Here is a tiny trained network, its code and every weight. The questions are about switching its units off for an input and a target symbol, where a switched-off unit gives its printed mean instead of its output.

import numpy as np


def w(rows, s, z=0):
    codes = np.array(rows[::2]) - 128.0
    scale = np.full(codes.shape[1], s)
    scale[-1] = z or s
    return codes * scale


def f(y):
    return np.maximum(y, 0)


def softmax(a):
    e = np.exp(a - a.max(-1, keepdims=True))
    return e / e.sum(-1, keepdims=True)


def log_softmax(a):
    a = a - a.max(-1, keepdims=True)
    return a - np.log(np.exp(a).sum(-1, keepdims=True))


def net(x, mask):
    ids = ['αβγελξστφψω'.index(c) for c in x.split()]
    T = len(ids)
    res = E[ids] + P[:T]
    u = 0
    for l in range(2):
        r = res
        for j in range(2):
            rows = slice(3 * j, 3 * j + 3)
            q, k, v = (r @ M[l][rows].T for M in (Q, K, V))
            z = softmax(np.where(np.tri(T) > 0, q @ k.T / 3**0.5, -1e9)) @ v
            o = O[l][rows]
            res = res + np.where(mask[u + j], z, o[:, -1]) @ o[:, :-1]
        u += 2
        y = f(res @ A[l][:, :-1].T + A[l][:, -1])
        res = res + np.where(mask[u : u + 12], y, B[l][:, -1]) @ B[l][:, :-1]
        u += 12
    return log_softmax(res[-1] @ U[:, :-1].T + U[:, -1])


Q, K, V, O, A, B = {}, {}, {}, {}, {}, {}
E = w([
[45,96,135,53,166,74,123,148,130,171,59],'α',
[132,221,150,46,151,120,173,141,95,104,73],'β',
[126,132,150,60,142,64,160,40,52,98,123],'γ',
[63,131,184,71,106,115,176,140,140,78,92],'ε',
[91,176,111,116,204,104,172,234,89,121,106],'λ',
[161,55,128,147,35,139,110,164,203,235,121],'ξ',
[175,171,143,127,87,187,149,119,113,166,139],'σ',
[160,116,161,164,113,3,148,186,138,130,78],'τ',
[173,131,113,204,121,125,180,186,176,158,194],'φ',
[151,66,178,155,93,111,99,78,60,221,99],'ψ',
[137,174,131,168,214,87,138,80,110,103,75],'ω',
],0.016)
P = w([
[191,118,52,68,95,128,77,166,113,100,150],'0',
[104,184,78,113,87,96,143,113,120,129,114],'1',
[126,135,154,85,146,137,85,132,178,88,190],'2',
[183,46,93,63,156,162,204,127,141,87,78],'3',
[118,187,124,162,88,108,185,109,93,190,122],'4',
[133,146,191,141,162,153,125,133,154,121,160],'5',
[201,30,123,126,167,183,247,115,125,132,77],'6',
[124,191,162,186,88,113,223,95,78,235,128],'7',
[131,156,221,169,172,166,146,139,143,141,150],'8',
],0.015)
Q[0] = w([
[30,202,135,179,82,96,60,125,131,152,165],'0.h0',
[156,103,144,127,143,133,113,129,142,78,134],'0.h0',
[186,73,104,82,166,160,166,160,129,132,78],'0.h0',
[47,109,91,176,153,10,125,156,168,153,67],'0.h1',
[153,91,126,144,56,133,156,169,221,164,127],'0.h1',
[89,83,181,117,96,164,74,24,117,193,85],'0.h1',
],0.012)
K[0] = w([
[116,110,63,6,85,122,80,169,113,97,165],'0.h0',
[68,123,138,147,141,152,165,100,146,134,98],'0.h0',
[133,124,216,188,157,130,147,119,115,165,133],'0.h0',
[105,93,116,144,182,42,88,167,161,156,88],'0.h1',
[144,92,118,149,73,106,165,153,183,175,166],'0.h1',
[90,72,144,113,98,152,86,58,103,167,124],'0.h1',
],0.014)
V[0] = w([
[137,61,124,100,128,124,157,118,140,95,74],'0.h0',
[146,131,152,121,157,50,68,113,105,178,90],'0.h0',
[107,139,175,175,118,110,106,140,124,130,55],'0.h0',
[151,81,2,101,114,77,114,113,141,64,141],'0.h1',
[85,134,197,106,83,144,192,131,115,94,197],'0.h1',
[153,95,101,138,131,167,208,144,115,133,90],'0.h1',
],0.0073)
O[0] = w([
[124,166,95,177,111,59,101,77,211,210,125,196],'0.h0',
[175,195,155,25,219,99,131,146,132,141,255,160],'0.h0',
[165,64,132,26,174,74,185,116,122,187,126,45],'0.h0',
[139,86,137,151,74,176,186,59,60,93,209,75],'0.h1',
[76,108,112,180,133,64,67,97,130,104,35,120],'0.h1',
[170,45,138,63,185,156,139,125,161,101,104,254],'0.h1',
],0.0062,0.0034)
A[0] = w([
[164,187,155,81,83,82,179,142,137,154,116,174],'0.n0',
[91,128,187,147,146,135,143,95,145,80,137,95],'0.n1',
[146,133,142,89,111,83,138,186,124,99,110,171],'0.n2',
[163,129,55,97,111,117,106,166,90,178,108,126],'0.n3',
[199,107,131,98,120,189,153,121,120,96,126,172],'0.n4',
[156,108,54,180,136,151,106,212,119,136,167,108],'0.n5',
[110,101,144,132,96,135,215,97,100,164,98,200],'0.n6',
[107,128,93,138,71,113,199,102,143,116,51,153],'0.n7',
[144,149,150,111,142,91,22,112,169,128,150,7],'0.n8',
[175,152,125,83,135,88,1,161,150,46,95,83],'0.n9',
[65,149,160,92,145,36,128,126,147,47,87,61],'0.n10',
[84,124,95,112,142,109,71,78,200,127,122,108],'0.n11',
],0.009,0.0022)
B[0] = w([
[91,96,48,164,128,153,174,17,141,172,136,253],'0.n0',
[203,85,181,117,168,114,255,61,181,162,102,154],'0.n1',
[68,74,134,121,125,176,162,116,212,111,146,185],'0.n2',
[176,188,74,64,82,148,172,64,148,53,164,189],'0.n3',
[148,69,129,139,195,46,53,149,135,75,141,232],'0.n4',
[74,135,82,54,166,96,89,215,94,135,77,176],'0.n5',
[162,159,31,107,200,134,139,213,130,124,70,245],'0.n6',
[102,87,66,143,164,211,45,204,43,95,107,224],'0.n7',
[148,69,180,154,83,113,119,163,134,120,2,162],'0.n8',
[26,83,120,201,190,200,50,22,136,108,110,162],'0.n9',
[121,81,99,158,117,78,145,140,52,199,171,205],'0.n10',
[95,188,169,64,116,71,140,117,137,77,76,149],'0.n11',
],0.0065,0.0077)
Q[1] = w([
[81,30,176,118,176,134,41,109,238,70,91],'1.h0',
[42,228,120,214,22,167,131,114,97,254,184],'1.h0',
[111,158,65,120,121,105,120,136,134,54,33],'1.h0',
[120,108,55,104,132,129,170,196,128,35,73],'1.h1',
[106,145,105,154,94,158,214,136,41,203,236],'1.h1',
[86,246,70,167,48,144,162,158,101,184,127],'1.h1',
],0.0082)
K[1] = w([
[121,134,150,150,185,172,162,156,182,196,60],'1.h0',
[79,104,108,58,117,125,73,113,129,73,163],'1.h0',
[173,121,140,181,140,118,61,161,145,150,166],'1.h0',
[194,158,142,166,133,158,119,166,138,148,158],'1.h1',
[113,110,90,101,72,126,113,96,101,102,182],'1.h1',
[105,130,113,51,87,136,54,145,148,10,193],'1.h1',
],0.011)
V[1] = w([
[126,62,133,160,75,243,181,81,189,109,123],'1.h0',
[93,117,148,211,179,72,192,68,27,78,137],'1.h0',
[89,177,96,126,126,220,139,75,209,100,95],'1.h0',
[55,210,117,78,236,157,115,161,174,88,140],'1.h1',
[199,167,158,100,142,162,59,2,38,113,71],'1.h1',
[31,69,167,17,129,119,162,144,33,169,65],'1.h1',
],0.0083)
O[1] = w([
[157,170,159,138,69,226,197,93,190,168,160,139],'1.h0',
[86,104,133,213,163,118,120,80,232,104,51,1],'1.h0',
[84,221,120,150,106,242,135,122,109,201,102,140],'1.h0',
[27,203,75,2,80,128,109,141,129,87,74,111],'1.h1',
[232,131,204,111,109,138,88,39,59,165,2,112],'1.h1',
[34,12,157,99,70,110,197,57,41,138,134,152],'1.h1',
],0.0088,0.0061)
A[1] = w([
[155,129,174,100,100,127,65,186,66,91,102,150],'1.n0',
[85,137,94,122,142,175,52,187,138,109,121,150],'1.n1',
[147,83,117,46,161,118,198,160,150,121,89,92],'1.n2',
[94,143,199,196,135,63,65,85,210,146,128,212],'1.n3',
[89,113,158,149,87,209,153,90,141,128,77,69],'1.n4',
[83,136,141,148,108,164,108,132,185,135,112,238],'1.n5',
[144,145,127,67,87,87,208,82,214,148,151,184],'1.n6',
[97,96,254,135,92,157,90,116,135,114,144,1],'1.n7',
[109,78,200,188,121,68,153,101,165,152,181,86],'1.n8',
[107,205,237,168,136,92,128,192,176,101,197,48],'1.n9',
[125,201,155,69,80,158,128,71,125,165,174,143],'1.n10',
[134,126,105,159,130,86,108,106,174,54,37,67],'1.n11',
],0.0081,0.0032)
B[1] = w([
[89,104,86,174,117,184,195,161,178,149,68,191],'1.n0',
[120,87,203,142,175,59,118,112,93,161,122,213],'1.n1',
[134,191,136,141,62,141,99,76,98,127,155,253],'1.n2',
[134,139,123,173,102,180,172,141,6,40,178,187],'1.n3',
[159,124,118,162,145,98,75,60,150,138,146,212],'1.n4',
[110,136,104,142,133,110,84,98,160,132,170,185],'1.n5',
[160,99,176,181,188,134,156,188,154,28,105,188],'1.n6',
[137,150,68,80,189,176,167,150,190,65,73,163],'1.n7',
[137,188,119,3,168,175,84,156,112,178,133,199],'1.n8',
[237,144,99,97,2,86,149,125,135,157,62,150],'1.n9',
[84,94,210,129,129,127,164,180,129,183,119,195],'1.n10',
[123,189,134,135,41,54,130,192,158,105,169,188],'1.n11',
],0.0087,0.012)
U = w([
[100,119,229,114,70,116,255,153,144,138,101,151],'α',
[102,192,184,110,131,154,35,128,160,179,143,243],'β',
[117,133,179,190,68,123,113,125,98,91,131,107],'γ',
[83,75,58,192,73,136,150,62,162,147,131,163],'ε',
[68,144,89,45,85,121,114,123,140,122,99,69],'λ',
[123,194,75,117,121,193,66,145,95,157,230,12],'ξ',
[127,118,82,123,141,202,115,194,119,99,7,20],'σ',
[122,149,93,105,208,135,197,130,239,83,114,247],'τ',
[83,66,181,173,202,87,60,184,125,110,129,130],'φ',
[177,84,168,76,158,80,111,78,117,136,104,147],'ψ',
[143,213,105,56,97,69,91,133,211,121,94,132],'ω',
],0.005,0.0013)

Each question gives the input, a string of symbols that net reads in full, and the target symbol t.
The units are the heads (3 rows each of Q, K, V and O) and the neurons (one row each of A and B). Each row of codes is followed by its name. A weight is (code - 128) times the scale printed after its matrix; where a second scale follows, it is the last column's (O, A, B and U).
mask holds one flag per unit, layer by layer, with each layer's heads first. A switched-off unit (its flag False) gives its mean, the last column of its rows in O or B, instead of its output. The means were averaged over made-up inputs and are rounded, as every weight is.
A unit's drop is (log p(t) with every unit on - log p(t) with that unit switched off) / (log p(t) with every unit on - log p(t) with every unit switched off).
most important unit: the unit with the biggest drop
top k neurons: the k neurons with the biggest drops, biggest first
k most important neurons of layer l: the k neurons of layer l with the biggest drops, biggest first
heads that matter: for each layer, one digit per head in row order, 1 if its drop is at least 0.15 and else 0, layers parted by /
input ξ σ ψ, target σ: heads that matter -> 00 / 01
input γ α α ω ξ, target γ: heads that matter -> 11 / 11
input ξ ξ λ, target φ: heads that matter -> 01 / 10
input λ τ α ε σ ψ ξ ξ, target λ: heads that matter -> 00 / 11
input λ ξ γ σ φ α, target λ: heads that matter -> 01 / 01
input ξ ξ ε α, target ξ: most important unit -> 1.h0
input τ σ ξ α ε, target τ: 2 most important neurons of layer 0 -> 0.n0, 0.n2
input ξ β β ω, target ω: heads that matter -> 00 / 11
input σ ξ γ ξ λ α, target λ: heads that matter -> 00 / 01
input ξ ξ β ξ ξ σ σ β, target ξ: heads that matter -> 01 / 11
input α ξ α, target α: 2 most important neurons of layer 1 -> 1.n10, 1.n6
input α ε ε ε, target ε: 2 most important neurons of layer 0 -> 0.n7, 0.n1
input ω ξ ω α γ φ φ ε, target ω: heads that matter -> 01 / 11
input β γ τ ξ ε, target β: 3 most important neurons of layer 0 -> 0.n4, 0.n9, 0.n3
input τ λ ε φ, target φ: most important unit -> 1.n1
input σ α ξ φ, target φ: heads that matter -> 10 / 01
input α σ ξ ξ τ ψ σ, target ψ: heads that matter -> 11 / 01
input σ ξ ψ ε ξ, target σ: heads that matter -> 10 / 01
input φ α ξ σ σ ε ξ ε, target φ: heads that matter -> 11 / 11
input σ λ τ ξ ξ β σ σ, target σ: heads that matter -> 10 / 01
input ξ β λ ξ, target ξ: most important unit -> 0.n6
input σ β ξ ψ φ ξ ξ, target φ: heads that matter -> 00 / 01
input λ ξ λ, target α: 3 most important neurons of layer 0 -> 0.n4, 0.n0, 0.n6
input α τ σ α ε σ β α, target α: top 2 neurons -> 1.n10, 0.n4
input τ ω ξ σ α ξ τ σ, target τ: 2 most important neurons of layer 0 -> 0.n0, 0.n2
input γ σ σ, target β: top 2 neurons -> 0.n9, 0.n10
input σ σ τ τ ξ τ ε ε, target σ: top neuron -> 0.n7
input ξ σ ω, target γ: 3 most important neurons of layer 1 -> 1.n3, 1.n11, 1.n8
input β ξ γ, target ψ: top 2 neurons -> 0.n10, 0.n1
input ξ ε ξ, target τ: 4 most important neurons of layer 1 -> 1.n7, 1.n6, 1.n2, 1.n8
